Below are the code and all the weights of a small trained network. Each question names an input and a target symbol and asks about switching units off, where a switched-off unit gives its printed mean instead of its output.

import numpy as np


def w(rows, s, z=0):
    codes = np.array(rows[::2]) - 128.0
    scale = np.full(codes.shape[1], s)
    scale[-1] = z or s
    return codes * scale


def norm(h):
    return h / np.sqrt((h * h).mean(-1, keepdims=True) + 1e-5)


def f(y):
    return np.maximum(y, 0)


def softmax(a):
    e = np.exp(a - a.max(-1, keepdims=True))
    return e / e.sum(-1, keepdims=True)


def log_softmax(a):
    a = a - a.max(-1, keepdims=True)
    return a - np.log(np.exp(a).sum(-1, keepdims=True))


def net(x, mask):
    ids = ['αγεζηθλπσ'.index(c) for c in x.split()]
    T = len(ids)
    res = E[ids] + P[:T]
    r = norm(res)
    for j in range(3):
        rows = slice(2 * j, 2 * j + 2)
        q, k, v = (r @ M[0][rows].T for M in (Q, K, V))
        z = softmax(np.where(np.tri(T) > 0, q @ k.T / 2**0.5, -1e9)) @ v
        o = O[0][rows]
        res = res + np.where(mask[j], z, o[:, -1]) @ o[:, :-1]
    y = f(norm(res) @ A[0][:, :-1].T + A[0][:, -1])
    res = res + np.where(mask[3:7], y, B[0][:, -1]) @ B[0][:, :-1]
    return log_softmax(norm(res)[-1] @ U[:, :-1].T + U[:, -1])


Q, K, V, O, A, B = {}, {}, {}, {}, {}, {}
E = w([
[124,109,86,187,133],'α',
[139,127,105,171,114],'γ',
[135,110,150,124,104],'ε',
[136,99,151,127,135],'ζ',
[149,148,152,126,147],'η',
[117,114,159,129,112],'θ',
[134,125,105,151,124],'λ',
[124,122,138,156,253],'π',
[153,104,125,114,120],'σ',
],0.028)
P = w([
[102,247,35,2,108],'0',
[96,129,205,243,175],'1',
[98,110,184,235,158],'2',
[103,112,168,232,140],'3',
[140,188,225,227,127],'4',
[172,140,240,235,138],'5',
[155,156,235,242,118],'6',
[157,148,242,224,127],'7',
],0.0054)
Q[0] = w([
[150,187,184,104,140],'head 1',
[88,100,63,251,87],'head 1',
[173,218,210,17,161],'head 2',
[145,183,105,195,135],'head 2',
[114,107,122,80,89],'head 3',
[63,32,63,194,101],'head 3',
],0.013)
K[0] = w([
[153,185,185,218,160],'head 1',
[75,133,101,79,123],'head 1',
[88,85,251,164,144],'head 2',
[173,154,107,166,87],'head 2',
[156,110,153,121,98],'head 3',
[102,157,9,56,75],'head 3',
],0.016)
V[0] = w([
[27,114,92,196,160],'head 1',
[50,10,54,58,111],'head 1',
[228,74,163,167,129],'head 2',
[66,111,118,222,93],'head 2',
[172,136,43,41,71],'head 3',
[103,153,172,142,14],'head 3',
],0.011)
O[0] = w([
[112,95,38,99,142,108],'head 1',
[6,113,162,148,149,4],'head 1',
[109,97,101,72,81,189],'head 2',
[161,66,129,153,140,165],'head 2',
[134,141,61,74,80,87],'head 3',
[109,137,109,111,215,72],'head 3',
],0.016,0.0047)
A[0] = w([
[96,237,162,169,207,166],'neuron 1',
[212,127,171,80,140,130],'neuron 2',
[127,188,106,6,167,1],'neuron 3',
[102,165,67,198,180,164],'neuron 4',
],0.013,0.0072)
B[0] = w([
[163,102,61,223,202,224],'neuron 1',
[106,95,175,112,160,255],'neuron 2',
[79,58,254,14,106,152],'neuron 3',
[120,160,189,52,128,212],'neuron 4',
],0.019,0.0071)
U = w([
[64,198,151,181,94,255],'α',
[125,175,82,173,220,153],'γ',
[220,252,171,143,110,5],'ε',
[76,177,159,66,80,252],'ζ',
[138,63,47,206,69,77],'η',
[100,55,39,74,134,109],'θ',
[163,153,40,94,113,233],'λ',
[88,125,205,217,38,4],'π',
[42,151,160,61,193,77],'σ',
],0.017,0.0064)

Each question gives the input, a string of symbols that net reads in full, and the target symbol t.
The units are the heads (2 rows each of Q, K, V and O) and the neurons (one row each of A and B). Each row of codes is followed by its name. A weight is (code - 128) times the scale printed after its matrix; where a second scale follows, it is the last column's (O, A, B and U).
mask holds one flag per unit, heads first, then neurons. A switched-off unit (its flag False) gives its mean, the last column of its rows in O or B, instead of its output. The means were averaged over made-up inputs and are rounded, as every weight is.
A unit's drop is (log p(t) with every unit on - log p(t) with that unit switched off) / (log p(t) with every unit on - log p(t) with every unit switched off).
The circuit of an input: a set's keep is (log p(t) with only the set's units on - log p(t) with every unit switched off) / (log p(t) with every unit on - log p(t) with every unit switched off). Starting from all 7 units, units are removed one at a time, each time the one whose removal leaves the highest keep (on an exact tie, the one counted first), for as long as the keep stays at least 0.8.
units of the circuit, in order: the units of the circuit, biggest drop first
unit that matters most: the unit with the biggest drop
top k neurons: the k neurons with the biggest drops, biggest first
drop when u is switched off: that unit's drop, to one decimal
input γ π ε σ, target θ: units of the circuit, in order	[head 3; head 1]
input π π σ ζ π, target π: units of the circuit, in order	[head 3]
input π α λ, target η: units of the circuit, in order	[head 1; head 3; neuron 2]
input η ζ γ ζ, target ε: units of the circuit, in order	[head 1; head 2]
input θ γ γ π π λ, target σ: top 2 neurons	[neuron 1; neuron 4]
input λ η η σ π λ, target ζ: units of the circuit, in order	[head 3; head 1; neuron 1]
input α α γ θ, target η: units of the circuit, in order	[head 1; head 2; neuron 2]
input ε θ α θ, target σ: units of the circuit, in order	[head 3; head 1]
input ε α α α, target γ: units of the circuit, in order	[head 1; neuron 1; head 3]
input ζ π σ, target α: units of the circuit, in order	[head 1; head 2; head 3; neuron 1]
input σ π α π γ, target α: units of the circuit, in order	[head 1; head 3; head 2; neuron 1]
input α σ π π θ λ, target θ: top 2 neurons	[neuron 4; neuron 1]
input π π π π ε γ, target η: units of the circuit, in order	[head 1; head 2; head 3]
input ζ σ σ ε ε σ, target ζ: unit that matters most	head 2
input α α π ζ, target η: top 3 neurons	[neuron 2; neuron 4; neuron 3]
input γ λ η η γ ε α, target λ: top 2 neurons	[neuron 2; neuron 4]
input α α σ η γ π α, target θ: top 3 neurons	[neuron 4; neuron 1; neuron 2]
input σ π ε λ ε σ, target σ: top 2 neurons	[neuron 2; neuron 1]
input σ α ζ η γ α, target α: drop when head 2 is switched off	0.2
input π η σ γ η γ σ γ, target η: drop when neuron 4 is switched off	0.1
input γ π ζ, target θ: drop when head 3 is switched off	0.6
